What each symbol does to the points:
§: J559->J74, J829->J718, J946->J387, J997->J341, J983->J324, J295->J786, J792->J946, J74->J119, J54->J21, J633->J50, J42->J997, J151->J726, J31->J792, J324->J385, J385->J769, J177->J42, J185->J993, J765->J176, J341->J443, J219->J177, J21->J983, J993->J782, J337->J185, J668->J348, J726->J709, J176->J668, J119->J337, J782->J798, J769->J765, J208->J829, J167->J633, J348->J505, J443->J151, J505->J915, J798->J208, J367->J31, J709->J54, J50->J295, J387->J219, J915->J559, J388->J106, J106->J367, J718->J167, J786->J388
+: J559->J786, J829->J177, J946->J385, J997->J348, J983->J993, J295->J151, J792->J324, J74->J388, J54->J337, J633->J341, J42->J668, J151->J559, J31->J983, J324->J782, J385->J798, J177->J176, J185->J31, J765->J829, J341->J505, J219->J765, J21->J185, J993->J792, J337->J367, J668->J167, J726->J74, J176->J718, J119->J106, J782->J946, J769->J208, J208->J219, J167->J997, J348->J633, J443->J915, J505->J50, J798->J387, J367->J21, J709->J119, J50->J443, J387->J769, J915->J295, J388->J709, J106->J54, J718->J42, J786->J726
*: J559->J295, J829->J219, J946->J324, J997->J668, J983->J185, J295->J443, J792->J983, J74->J786, J54->J119, J633->J997, J42->J176, J151->J915, J31->J21, J324->J993, J385->J782, J177->J765, J185->J367, J765->J208, J341->J348, J219->J769, J21->J337, J993->J31, J337->J106, J668->J718, J726->J559, J176->J829, J119->J388, J782->J792, J769->J798, J208->J387, J167->J42, J348->J167, J443->J505, J505->J633, J798->J946, J367->J54, J709->J74, J50->J341, J387->J385, J915->J50, J388->J726, J106->J709, J718->J177, J786->J151
~: J559->J50, J829->J387, J946->J983, J997->J176, J983->J337, J295->J341, J792->J21, J74->J295, J54->J74, J633->J42, J42->J765, J151->J505, J31->J54, J324->J185, J385->J993, J177->J769, J185->J106, J765->J798, J341->J668, J219->J385, J21->J119, J993->J367, J337->J388, J668->J829, J726->J915, J176->J208, J119->J786, J782->J31, J769->J782, J208->J946, J167->J177, J348->J718, J443->J348, J505->J167, J798->J792, J367->J709, J709->J559, J50->J997, J387->J324, J915->J633, J388->J151, J106->J726, J718->J219, J786->J443
!: J559->J443, J829->J769, J946->J993, J997->J718, J983->J367, J295->J505, J792->J185, J74->J151, J54->J388, J633->J668, J42->J829, J151->J50, J31->J337, J324->J31, J385->J792, J177->J208, J185->J54, J765->J387, J341->J167, J219->J798, J21->J106, J993->J21, J337->J709, J668->J177, J726->J295, J176->J219, J119->J726, J782->J983, J769->J946, J208->J385, J167->J176, J348->J42, J443->J633, J505->J997, J798->J324, J367->J119, J709->J786, J50->J348, J387->J782, J915->J341, J388->J559, J106->J74, J718->J765, J786->J915
$: J559->J151, J829->J765, J946->J782, J997->J167, J983->J31, J295->J915, J792->J993, J74->J726, J54->J106, J633->J348, J42->J718, J151->J295, J31->J185, J324->J792, J385->J946, J177->J829, J185->J21, J765->J219, J341->J633, J219->J208, J21->J367, J993->J983, J337->J54, J668->J42, J726->J786, J176->J177, J119->J709, J782->J324, J769->J387, J208->J769, J167->J668, J348->J997, J443->J50, J505->J341, J798->J385, J367->J337, J709->J388, J50->J505, J387->J798, J915->J443, J388->J74, J106->J119, J718->J176, J786->J559

The rows follow the links: the fewer symbols apart two points are, the more alike their rows tend to be.

Each row is also shifted at random along 4 hidden directions that mean nothing.

Known rows, each with its point:
[10,28,45,-25,39,5,-32,16,8,14,21,42,14,-6,28,-25,-7,-33,35,48,-15,-40,-41,3,30,-14,35,-29,9] | J829
[31,-16,-50,26,-23,7,-1,12,28,13,5,-84,-16,22,25,-12,3,7,-36,-44,-1,37,20,-25,-44,34,-2,1,-9] | J915
[54,3,-28,20,51,7,-23,26,44,14,19,-10,4,-10,62,-20,-29,1,18,-9,-17,8,-1,-18,-32,18,26,-12,-3] | J633
[5,23,9,-22,-6,-15,10,-23,-44,-23,-20,29,16,-18,-1,23,21,17,12,21,-1,-23,-16,25,32,-29,-3,9,19] | J782
[-69,-42,12,7,-8,-1,6,-8,6,9,-5,-1,3,21,-14,5,-15,-2,-16,-29,9,14,34,-15,-22,23,-28,11,-14] | J388
[31,-22,-64,53,-3,5,28,14,34,-5,0,-54,-25,-11,7,8,-18,31,-16,-40,10,51,40,-11,-47,21,-14,13,-19] | J151
[0,-9,-32,6,-5,-14,32,-35,-40,-32,-34,21,13,-25,-3,45,10,48,3,-13,7,7,23,21,7,-20,-27,31,13] | J185
[-23,-35,-15,6,1,2,-12,0,17,18,4,-24,5,34,19,-7,-13,-4,-20,-41,-3,20,27,-30,-39,36,-9,6,-7] | J559
[-44,-33,-6,-18,-10,-8,1,-33,-35,-5,-24,20,27,27,-1,24,6,17,-12,-35,3,2,25,-7,-8,15,-28,24,13] | J54
[32,21,9,3,-28,13,-19,31,29,26,29,-71,-26,26,2,-40,13,-42,-24,7,-7,5,-27,-16,-4,16,23,-28,-12] | J167
[76,39,-16,0,12,3,-15,18,11,2,13,-16,-7,-12,28,-17,13,-4,10,18,-10,-8,-34,2,5,-8,32,-17,9] | J176
[49,27,8,-22,-17,13,-35,17,9,28,24,-3,-13,43,-32,-38,25,-38,-13,1,-3,-5,-45,-17,4,13,36,-19,2] | J42
[-51,-3,27,-14,-49,-12,26,-26,-41,-17,-22,-20,-1,0,-26,24,28,2,-21,12,8,-9,6,18,32,-18,-28,7,7] | J983
[1,-16,-32,-25,0,-11,3,-46,-55,-19,-34,56,35,16,-4,38,20,41,-2,-33,0,-4,16,5,1,-1,-18,35,29] | J21
[-18,-15,17,1,3,14,-28,27,40,38,30,-7,-10,41,-15,-41,-17,-42,-11,-10,0,8,-3,-31,-24,33,16,-18,-20] | J505

Complete each set of four: the symbols that take the first to the second take the third to the fourth, perhaps in another order.
Answer with the point's name.
A [42,13,-5,-26,-22,17,-46,15,10,39,23,-12,-5,68,-23,-41,27,-43,-27,-22,-7,3,-38,-32,-11,32,35,-16,6]
B [-2,29,56,-39,0,6,-46,21,10,32,26,-8,9,32,20,-45,12,-57,2,32,-19,-34,-49,-13,24,7,33,-35,6]
C [-64,-48,11,0,25,-1,-11,-7,12,11,-2,11,24,18,38,4,-31,3,2,-29,-5,5,37,-22,-28,29,-20,9,-3]
D J295

A [-21,-4,-4,-7,-14,-18,22,-31,-39,-30,-32,-22,20,-23,40,38,12,34,-6,-1,-4,-9,17,17,16,-16,-28,16,14]
B [-70,-26,23,-10,18,-12,16,-26,-23,-14,-19,61,21,-17,-9,29,-18,15,20,8,6,-11,25,15,12,-13,-28,17,3]
C [-8,22,28,-26,-18,-2,6,-17,-40,-11,-12,55,3,0,-61,10,27,-5,7,29,10,-25,-25,25,40,-29,0,6,10]
D J324

A [-32,-27,-19,-9,-45,-9,13,-34,-37,-10,-28,-35,12,31,2,26,25,22,-41,-41,5,14,28,-6,-11,14,-34,24,12]
B [-54,-45,0,1,30,-1,-11,-8,9,10,-4,26,26,14,27,6,-29,11,8,-33,-3,8,36,-22,-28,28,-22,11,-3]
C [-11,-36,-39,28,-15,6,21,-5,12,3,-3,6,-16,16,-55,8,-12,17,-19,-44,19,41,37,-11,-37,22,-22,23,-19]
D J915

A [-12,-30,-11,-4,14,16,-28,8,24,32,20,52,0,52,-48,-27,-16,-19,-6,-38,5,17,9,-33,-35,37,10,6,-13]
B [70,35,-15,21,28,5,-1,29,31,-2,17,-5,-18,-34,11,-16,-9,0,24,27,-4,-2,-25,10,2,-14,31,-18,-6]
C [-47,-37,-12,34,-1,-10,36,-6,6,-18,-18,-26,-5,-27,17,31,-25,30,-2,-15,8,22,48,6,-20,2,-37,16,-13]
D J50

A [23,30,10,-29,0,-6,0,-19,-41,-17,-15,46,13,-11,-15,15,26,7,14,24,-2,-25,-30,23,37,-27,8,7,19]
B [-93,-18,52,-25,-51,-7,16,-29,-39,-2,-18,8,3,26,-55,15,22,-19,-27,3,15,-14,6,8,29,-7,-33,9,0]
C [19,-2,-11,14,24,7,-22,29,43,22,22,-61,-1,5,71,-27,-20,-14,-2,-8,-16,8,2,-25,-30,27,17,-21,-6]
D J176

A [-59,-43,12,3,10,3,-9,2,23,20,6,-14,7,24,23,-9,-26,-9,-9,-26,-1,11,34,-29,-32,31,-15,1,-12]
B [31,-11,-35,13,-18,12,-16,15,27,24,16,-60,-13,38,8,-24,4,-13,-32,-39,-3,27,2,-31,-36,36,9,-7,-9]
C [71,43,-11,-8,-18,6,-4,8,-13,-6,6,15,-20,0,-50,-12,32,-5,-2,20,6,-6,-43,14,24,-20,28,-7,5]
D J385

A [45,29,7,-17,-14,15,-30,19,16,26,25,-11,-15,33,-21,-37,21,-40,-9,7,-5,-7,-39,-12,4,9,35,-21,1]
B [46,35,14,-32,-6,9,-34,9,-6,18,18,21,1,28,-20,-29,27,-30,1,16,-9,-23,-53,-7,19,-1,37,-19,12]
C [-3,-24,-40,-7,12,-12,11,-40,-37,-24,-34,27,33,-2,26,40,3,49,2,-38,-2,5,31,4,-13,1,-25,33,22]
D J119

A [71,38,-8,-11,5,7,-25,14,5,8,13,-11,-2,4,21,-21,17,-12,6,16,-14,-12,-39,-1,9,-3,37,-15,12]
B [38,34,-6,-17,-34,-11,12,-19,-42,-22,-20,-27,3,-15,7,21,40,15,-10,17,-5,-15,-26,22,33,-28,1,4,23]
C [-56,3,46,-17,-9,-9,16,-19,-31,-15,-12,41,7,-18,-31,19,4,-2,14,34,9,-25,-6,28,40,-29,-16,5,4]
D J106

A [12,34,39,-59,-14,6,-37,-10,-34,17,7,53,17,41,-34,-21,39,-37,2,23,-9,-40,-58,1,38,-8,31,-13,25]
B [45,43,-5,-3,-28,-3,16,-6,-29,-21,-7,-6,-16,-23,-29,9,33,7,-3,28,6,-12,-30,29,34,-32,9,-1,10]
C [-39,-23,-5,-4,-23,-8,24,-32,-35,-17,-25,24,9,5,-36,32,9,24,-11,-19,14,8,25,11,2,-6,-31,28,3]
D J54

A [-25,-15,-5,-24,17,-19,2,-39,-44,-23,-33,27,44,-9,52,38,3,36,12,-11,-14,-20,17,6,10,-6,-20,24,31]
B [-64,-40,6,13,16,-4,19,-16,-3,-8,-12,50,11,-10,-23,25,-27,20,12,-12,12,9,41,5,-9,1,-33,22,-10]
C [6,9,-13,-39,-54,-11,7,-45,-68,-17,-33,-12,20,26,-12,30,54,17,-33,-18,-2,-13,-12,11,25,-9,-14,19,33]
D J367

A [-69,-45,10,1,0,0,-2,-11,3,9,-5,5,12,28,-1,5,-16,-4,-12,-30,5,9,36,-18,-21,24,-26,11,-6]
B [15,-37,-60,28,57,-3,9,-13,7,-16,-15,50,23,-19,28,28,-36,55,25,-43,1,28,48,-9,-45,14,-14,31,3]
C [69,27,-20,18,23,8,-12,30,35,6,20,-24,-15,-21,25,-22,-9,-6,15,14,-7,4,-18,-5,-10,-1,32,-19,-4]
D J42

A [-62,-44,4,8,5,-2,4,-9,5,6,-4,6,9,15,1,7,-22,4,-10,-28,6,14,38,-13,-25,20,-27,14,-9]
B [24,-19,-33,36,31,13,-2,24,44,12,17,24,-20,0,-33,-14,-34,6,10,-24,9,36,20,-16,-41,19,8,6,-25]
C [-45,-40,-11,-18,-24,-4,-9,-27,-24,9,-17,-27,26,48,25,12,9,6,-34,-50,-7,8,26,-24,-22,34,-26,16,13]
D J915

A [4,-10,-7,51,-5,10,15,44,64,14,27,-67,-45,-15,-7,-26,-27,-18,-10,3,11,35,17,-10,-28,12,4,-18,-36]
B [42,36,12,14,-4,9,3,30,27,2,24,-6,-34,-18,-37,-24,3,-25,6,36,4,-3,-28,12,15,-19,27,-22,-17]
C [70,16,-39,13,-5,12,-17,21,25,15,16,-58,-16,17,25,-24,8,-9,-17,-20,-8,17,-13,-22,-27,21,23,-15,0]
D J765

A [22,-13,-25,23,22,7,-15,23,42,17,17,-37,-6,7,39,-20,-22,-3,-4,-23,-8,21,13,-25,-38,28,9,-7,-12]
B [-44,-30,18,20,-11,12,-4,26,43,30,20,-30,-25,28,-29,-31,-21,-35,-21,-14,11,25,18,-25,-30,30,-5,-11,-33]
C [-18,-30,-12,26,13,9,-3,18,40,19,14,-18,-11,9,3,-16,-30,-3,-5,-25,4,29,27,-22,-39,25,-5,-2,-22]
D J559

A [34,-34,-66,-3,17,7,-14,-20,-6,5,-7,65,16,44,-39,5,-2,29,-6,-71,6,32,24,-26,-50,35,-2,34,7]
B [-10,-25,-34,82,-16,10,54,31,60,-8,12,-47,-61,-36,-61,2,-39,14,-13,-11,32,61,50,7,-39,1,-25,8,-55]
C [56,43,2,-14,-3,0,-7,6,-14,-8,3,-3,0,-11,8,-4,22,-5,10,28,-7,-19,-39,14,27,-22,24,-14,15]
D J769

A [7,29,28,-25,19,-10,-3,-8,-26,-14,-9,36,19,-28,21,12,8,1,28,41,-10,-37,-26,20,39,-28,11,-10,20]
B [-5,-3,-8,-51,-38,-8,-5,-49,-72,-11,-30,36,32,41,-26,27,46,17,-21,-26,1,-14,-11,6,22,-2,-13,25,35]
C [-34,12,34,-13,-17,-14,21,-18,-34,-23,-17,6,6,-24,-2,22,11,3,6,33,2,-23,-8,26,39,-30,-13,3,9]
D J367

A [5,11,-13,-15,-57,-9,26,-33,-57,-26,-29,-11,-3,5,-39,32,46,22,-30,-10,11,-1,-4,21,26,-19,-22,21,17]
B [-20,-19,-6,-45,35,-14,-20,-51,-57,-14,-32,92,64,12,39,35,5,34,21,-21,-12,-29,7,1,9,-1,-9,29,40]
C [31,38,22,-35,-18,-5,-14,-9,-32,-3,-2,2,6,7,1,-2,36,-16,0,28,-9,-30,-41,12,38,-18,21,-11,22]
D J385

A [4,21,8,-3,-17,-9,27,-16,-33,-26,-18,9,-6,-32,-24,25,18,17,4,29,5,-15,-10,33,36,-35,-9,9,9]
B [-47,-35,-5,-12,-30,1,15,-33,-33,-3,-17,56,1,36,-93,20,11,8,-23,-35,24,17,24,-1,-6,9,-28,32,-3]
C [1,35,29,5,-26,-10,25,5,-13,-23,-7,-47,-19,-42,12,10,16,-2,0,51,-1,-18,-20,34,44,-39,-3,-15,0]
D J21

